Here is a tiny trained network, its code and every weight. The questions are about switching its units off for an input and a class, where a switched-off unit gives its printed mean instead of its output.

import numpy as np


def w(rows, s, z=0):
    codes = np.array(rows[::2]) - 128.0
    scale = np.full(codes.shape[1], s)
    scale[-1] = z or s
    return codes * scale


def norm(h):
    return h / np.sqrt((h * h).mean(-1, keepdims=True) + 1e-5)


def f(y):
    return y / 2 * (1 + np.tanh(0.7978845608 * (y + 0.044715 * y**3)))


def log_softmax(a):
    a = a - a.max(-1, keepdims=True)
    return a - np.log(np.exp(a).sum(-1, keepdims=True))


def net(x, mask):
    res = np.array(x, float).reshape(1, 2) / 4 @ E
    u = 0
    for l in range(3):
        y = f(norm(res) @ A[l][:, :-1].T + A[l][:, -1])
        res = res + np.where(mask[u : u + 5], y, B[l][:, -1]) @ B[l][:, :-1]
        u += 5
    return log_softmax(norm(res)[-1] @ U[:, :-1].T + U[:, -1])


A, B = {}, {}
E = w([
[130,134,187,255,134,143,114,7],'x0',
[98,160,75,141,41,89,78,118],'x1',
],0.0057)
A[0] = w([
[162,161,185,58,56,172,101,95,6],'L0N0',
[160,153,86,173,198,170,81,20,124],'L0N1',
[109,152,4,68,197,128,151,143,224],'L0N2',
[109,7,148,73,142,113,136,157,32],'L0N3',
[171,101,104,193,200,120,128,133,203],'L0N4',
],0.004,0.0011)
B[0] = w([
[69,44,212,123,177,142,113,171,104],'L0N0',
[112,15,95,25,58,148,179,230,241],'L0N1',
[140,93,137,200,118,153,65,33,250],'L0N2',
[133,52,120,110,66,196,101,170,166],'L0N3',
[186,114,179,110,3,62,60,183,183],'L0N4',
],0.0051,0.0021)
A[1] = w([
[100,109,155,197,126,143,163,104,3],'L1N0',
[147,110,155,98,208,130,119,101,52],'L1N1',
[66,127,165,154,209,182,217,168,173],'L1N2',
[160,184,144,141,253,139,240,142,59],'L1N3',
[114,136,60,88,189,99,141,190,87],'L1N4',
],0.0061,0.0019)
B[1] = w([
[164,254,127,25,113,166,127,156,174],'L1N0',
[111,161,99,152,17,30,149,114,156],'L1N1',
[81,137,97,157,143,98,53,65,250],'L1N2',
[89,171,141,160,143,35,76,147,196],'L1N3',
[227,196,139,95,156,137,171,28,247],'L1N4',
],0.0079,0.0013)
A[2] = w([
[133,170,161,152,211,254,56,30,141],'L2N0',
[134,166,135,5,177,174,160,100,4],'L2N1',
[100,116,193,224,62,150,204,82,91],'L2N2',
[118,90,204,116,241,10,152,152,198],'L2N3',
[135,176,218,108,100,183,145,44,67],'L2N4',
],0.005,0.0024)
B[2] = w([
[139,10,116,82,91,222,222,233,211],'L2N0',
[238,201,215,111,171,107,15,140,196],'L2N1',
[171,116,105,85,238,120,153,139,251],'L2N2',
[71,170,4,161,37,133,109,97,229],'L2N3',
[250,204,88,2,161,112,23,154,206],'L2N4',
],0.006,0.0019)
U = w([
[254,158,124,49,156,162,114,127,220],'0',
[51,163,59,160,90,59,86,76,221],'1',
[98,4,128,141,114,169,197,153,228],'2',
[100,128,176,135,170,123,125,141,5],'3',
[139,145,195,146,140,146,157,140,5],'4',
],0.012,0.0031)

Each question gives the input, the list of numbers given to net, and the class t.
The units are the neurons (one row each of A and B). Each row of codes is followed by its name. A weight is (code - 128) times the scale printed after its matrix; where a second scale follows, it is the last column's (A, B and U).
mask holds one flag per neuron, layer by layer. A switched-off neuron (its flag False) gives its mean, the last column of its row in B, instead of its output. The means were averaged over made-up inputs and are rounded, as every weight is.
A unit's drop is (log p(t) with every unit on - log p(t) with that unit switched off) / (log p(t) with every unit on - log p(t) with every unit switched off).
The circuit of an input: a set's keep is (log p(t) with only the set's units on - log p(t) with every unit switched off) / (log p(t) with every unit on - log p(t) with every unit switched off). Starting from the 12 units with the biggest drops (on a tie, the unit counted first), units are removed one at a time, each time the one whose removal leaves the highest keep (on an exact tie, the one counted first), for as long as the keep stays at least 0.8.
circuit, biggest first: the units of the circuit, biggest drop first
most important unit: the unit with the biggest drop
top k neurons: the k neurons with the biggest drops, biggest first
top k neurons in layer l: the k neurons of layer l with the biggest drops, biggest first
drop of u: that unit's drop, to one decimal
input [8,-6], class 0: circuit, biggest first => [L2N4]
input [8,2], class 0: circuit, biggest first => [L2N4, L1N0]
input [6,-7], class 1: circuit, biggest first => [L1N3, L2N3]
input [2,-2], class 2: top 2 neurons => [L0N1, L0N4]
input [1,3], class 2: circuit, biggest first => [L1N4, L2N4, L1N2, L2N3]
input [5,-6], class 1: top 4 neurons => [L0N2, L1N3, L0N3, L1N4]
input [-2,2], class 2: top 2 neurons => [L0N2, L1N1]
input [2,-3], class 2: top 3 neurons => [L0N1, L0N4, L1N4]
input [3,-2], class 2: top 2 neurons => [L0N1, L1N4]
input [6,-6], class 0: top 4 neurons => [L0N4, L1N0, L2N4, L2N0]
input [7,-7], class 0: top 2 neurons in layer 2 => [L2N4, L2N0]
input [4,4], class 0: top 4 neurons => [L1N2, L2N2, L1N1, L2N3]
input [-5,-6], class 1: top 3 neurons in layer 1 => [L1N3, L1N1, L1N0]
input [0,-3], class 2: top neuron => [L0N4]
input [-6,-7], class 1: top 3 neurons in layer 1 => [L1N3, L1N1, L1N0]
input [0,1], class 2: top 3 neurons => [L0N1, L1N1, L2N0]
input [3,-3], class 2: top 2 neurons => [L0N1, L1N4]
input [7,7], class 0: top 2 neurons in layer 2 => [L2N2, L2N4]
input [2,-4], class 1: top 2 neurons => [L0N2, L2N3]
input [0,-1], class 2: most important unit => L1N4
input [3,-4], class 1: top 4 neurons => [L0N2, L0N3, L1N4, L2N3]
input [6,6], class 0: top 3 neurons in layer 2 => [L2N2, L2N4, L2N3]
input [8,1], class 0: top 2 neurons => [L2N4, L1N0]
input [-5,-8], class 1: drop of L1N3 => 0.2
input [-2,0], class 2: drop of L0N2 => 1.4
